Below is a small trained network, with its code and all its weights. Each question gives an input and a target symbol and asks what happens when units are switched off, that is, made to give their printed mean instead of their output.

import numpy as np


def w(rows, s, z=0):
    codes = np.array(rows[::2]) - 128.0
    scale = np.full(codes.shape[1], s)
    scale[-1] = z or s
    return codes * scale


def f(y):
    return y / 2 * (1 + np.tanh(0.7978845608 * (y + 0.044715 * y**3)))


def softmax(a):
    e = np.exp(a - a.max(-1, keepdims=True))
    return e / e.sum(-1, keepdims=True)


def log_softmax(a):
    a = a - a.max(-1, keepdims=True)
    return a - np.log(np.exp(a).sum(-1, keepdims=True))


def net(x, mask):
    ids = ['ΛΨαεζθτ'.index(c) for c in x.split()]
    T = len(ids)
    res = E[ids] + P[:T]
    u = 0
    for l in range(2):
        q, k, v = (res @ M[l].T for M in (Q, K, V))
        z = softmax(np.where(np.tri(T) > 0, q @ k.T / 2**0.5, -1e9)) @ v
        res = res + np.where(mask[u], z, O[l][:, -1]) @ O[l][:, :-1]
        u += 1
        y = f(res @ A[l][:, :-1].T + A[l][:, -1])
        res = res + np.where(mask[u : u + 12], y, B[l][:, -1]) @ B[l][:, :-1]
        u += 12
    return log_softmax(res[-1] @ U[:, :-1].T + U[:, -1])


Q, K, V, O, A, B = {}, {}, {}, {}, {}, {}
E = w([
[168,104,200],'Λ',
[83,68,194],'Ψ',
[151,228,159],'α',
[122,136,93],'ε',
[131,155,176],'ζ',
[97,103,57],'θ',
[249,142,200],'τ',
],0.013)
P = w([
[129,99,76],'0',
[97,221,160],'1',
[198,77,95],'2',
[132,206,198],'3',
[238,76,73],'4',
[151,191,234],'5',
[253,76,45],'6',
],0.0052)
Q[0] = w([
[1,159,95],'0.h1',
[153,125,58],'0.h1',
],0.012)
K[0] = w([
[2,47,168],'0.h1',
[115,97,36],'0.h1',
],0.009)
V[0] = w([
[120,179,230],'0.h1',
[179,167,2],'0.h1',
],0.0048)
O[0] = w([
[96,202,37,212],'0.h1',
[221,79,255,11],'0.h1',
],0.0048,0.0013)
A[0] = w([
[240,101,51,74],'0.n1',
[43,142,42,164],'0.n2',
[101,47,101,40],'0.n3',
[169,131,82,72],'0.n4',
[109,60,100,146],'0.n5',
[26,152,227,66],'0.n6',
[33,8,77,6],'0.n7',
[155,254,178,32],'0.n8',
[110,72,96,129],'0.n9',
[108,57,123,137],'0.n10',
[87,197,132,21],'0.n11',
[163,147,148,3],'0.n12',
],0.0093,0.0024)
B[0] = w([
[54,138,168,202],'0.n1',
[201,98,4,184],'0.n2',
[45,168,81,156],'0.n3',
[99,129,145,112],'0.n4',
[40,112,92,198],'0.n5',
[110,132,225,249],'0.n6',
[43,246,89,242],'0.n7',
[90,246,80,217],'0.n8',
[64,119,92,171],'0.n9',
[41,105,121,198],'0.n10',
[129,138,187,111],'0.n11',
[113,172,89,90],'0.n12',
],0.017,0.002)
Q[1] = w([
[199,90,50],'1.h1',
[120,255,103],'1.h1',
],0.01)
K[1] = w([
[4,228,70],'1.h1',
[221,254,178],'1.h1',
],0.0064)
V[1] = w([
[104,100,148],'1.h1',
[93,104,253],'1.h1',
],0.0078)
O[1] = w([
[95,163,121,72],'1.h1',
[117,123,254,255],'1.h1',
],0.0046,0.00093)
A[1] = w([
[119,38,185,81],'1.n1',
[97,115,152,107],'1.n2',
[214,157,83,54],'1.n3',
[158,136,3,31],'1.n4',
[206,207,213,18],'1.n5',
[76,218,152,3],'1.n6',
[162,5,89,92],'1.n7',
[174,55,221,140],'1.n8',
[217,153,47,251],'1.n9',
[134,82,7,183],'1.n10',
[74,123,114,23],'1.n11',
[224,147,117,88],'1.n12',
],0.012,0.005)
B[1] = w([
[89,91,61,176],'1.n1',
[148,88,119,167],'1.n2',
[69,226,128,163],'1.n3',
[123,90,36,209],'1.n4',
[250,99,29,240],'1.n5',
[19,57,160,234],'1.n6',
[71,26,72,151],'1.n7',
[63,212,203,207],'1.n8',
[98,133,222,213],'1.n9',
[213,120,205,254],'1.n10',
[149,150,50,183],'1.n11',
[158,220,74,157],'1.n12',
],0.02,0.0094)
U = w([
[114,189,120,101],'Λ',
[164,184,253,253],'Ψ',
[68,91,93,79],'α',
[198,168,167,73],'ε',
[162,73,223,240],'ζ',
[153,97,85,8],'θ',
[72,128,255,150],'τ',
],0.007,0.0027)

Each question gives the input, a string of symbols that net reads in full, and the target symbol t.
The units are the heads (2 rows each of Q, K, V and O) and the neurons (one row each of A and B). Each row of codes is followed by its name. A weight is (code - 128) times the scale printed after its matrix; where a second scale follows, it is the last column's (O, A, B and U).
mask holds one flag per unit, layer by layer, with each layer's heads first. A switched-off unit (its flag False) gives its mean, the last column of its rows in O or B, instead of its output. The means were averaged over made-up inputs and are rounded, as every weight is.
A unit's drop is (log p(t) with every unit on - log p(t) with that unit switched off) / (log p(t) with every unit on - log p(t) with every unit switched off).
The circuit of an input: a set's keep is (log p(t) with only the set's units on - log p(t) with every unit switched off) / (log p(t) with every unit on - log p(t) with every unit switched off). Starting from the 12 units with the biggest drops (on a tie, the unit counted first), units are removed one at a time, each time the one whose removal leaves the highest keep (on an exact tie, the one counted first), for as long as the keep stays at least 0.8.
circuit, biggest first: the units of the circuit, biggest drop first
top k neurons: the k neurons with the biggest drops, biggest first
top k neurons in layer l: the k neurons of layer l with the biggest drops, biggest first
drop when u is switched off: that unit's drop, to one decimal
input Ψ Ψ ε θ α, target Λ: top 2 neurons => 0.n8, 1.n5
input Ψ θ Ψ Ψ τ, target ε: top 3 neurons in layer 0 => 0.n7, 0.n5, 0.n10
input Ψ ε Ψ θ Λ, target τ: top 2 neurons => 1.n5, 1.n8
input Λ Ψ θ τ ε, target ζ: top 2 neurons in layer 1 => 1.n10, 1.n5
input θ ζ Ψ, target α: top 2 neurons => 1.n10, 0.n2
input Ψ θ θ, target θ: circuit, biggest first => 1.n4, 1.n10, 0.n2
input Λ ε Ψ α Ψ θ, target ζ: top 3 neurons => 1.n10, 1.n9, 1.n7
input Ψ Ψ Λ θ, target ζ: top 2 neurons => 1.n10, 1.n9
input Ψ Ψ θ, target θ: top 2 neurons => 0.n2, 1.n4
input Ψ ε θ Ψ θ Ψ Ψ, target α: top 3 neurons in layer 1 => 1.n10, 1.n5, 1.n8
input Ψ θ Ψ, target θ: top 4 neurons => 0.n2, 1.n4, 0.n7, 1.n11
input Ψ θ θ Ψ, target τ: top 2 neurons => 1.n8, 0.n6
input Ψ θ θ ε θ Ψ, target τ: top 2 neurons in layer 1 => 1.n8, 1.n1
input τ α ζ Ψ τ ε, target Ψ: top 3 neurons => 1.n9, 1.n5, 1.n6
input Ψ Ψ Λ ε, target Ψ: top 3 neurons => 1.n9, 1.n10, 1.n5
input θ θ θ θ ε, target ζ: top 2 neurons in layer 1 => 1.n4, 1.n5
input Ψ ε Ψ ε ζ, target Ψ: top 2 neurons => 1.n6, 1.n4
input α Ψ Ψ Ψ Λ, target τ: top neuron => 1.n8
input Ψ α α, target Λ: top neuron in layer 1 => 1.n3
input α ε Ψ τ, target Λ: top 2 neurons => 0.n8, 1.n5
input Ψ Ψ ζ, target Ψ: drop when 0.n3 is switched off => 0.1
input ε Λ θ ζ Ψ α, target α: drop when 0.n8 is switched off => 2.0
input Ψ τ θ Λ, target ε: drop when 1.n5 is switched off => 0.8
input Ψ Ψ α θ Ψ Λ, target ε: drop when 0.n5 is switched off => 0.1
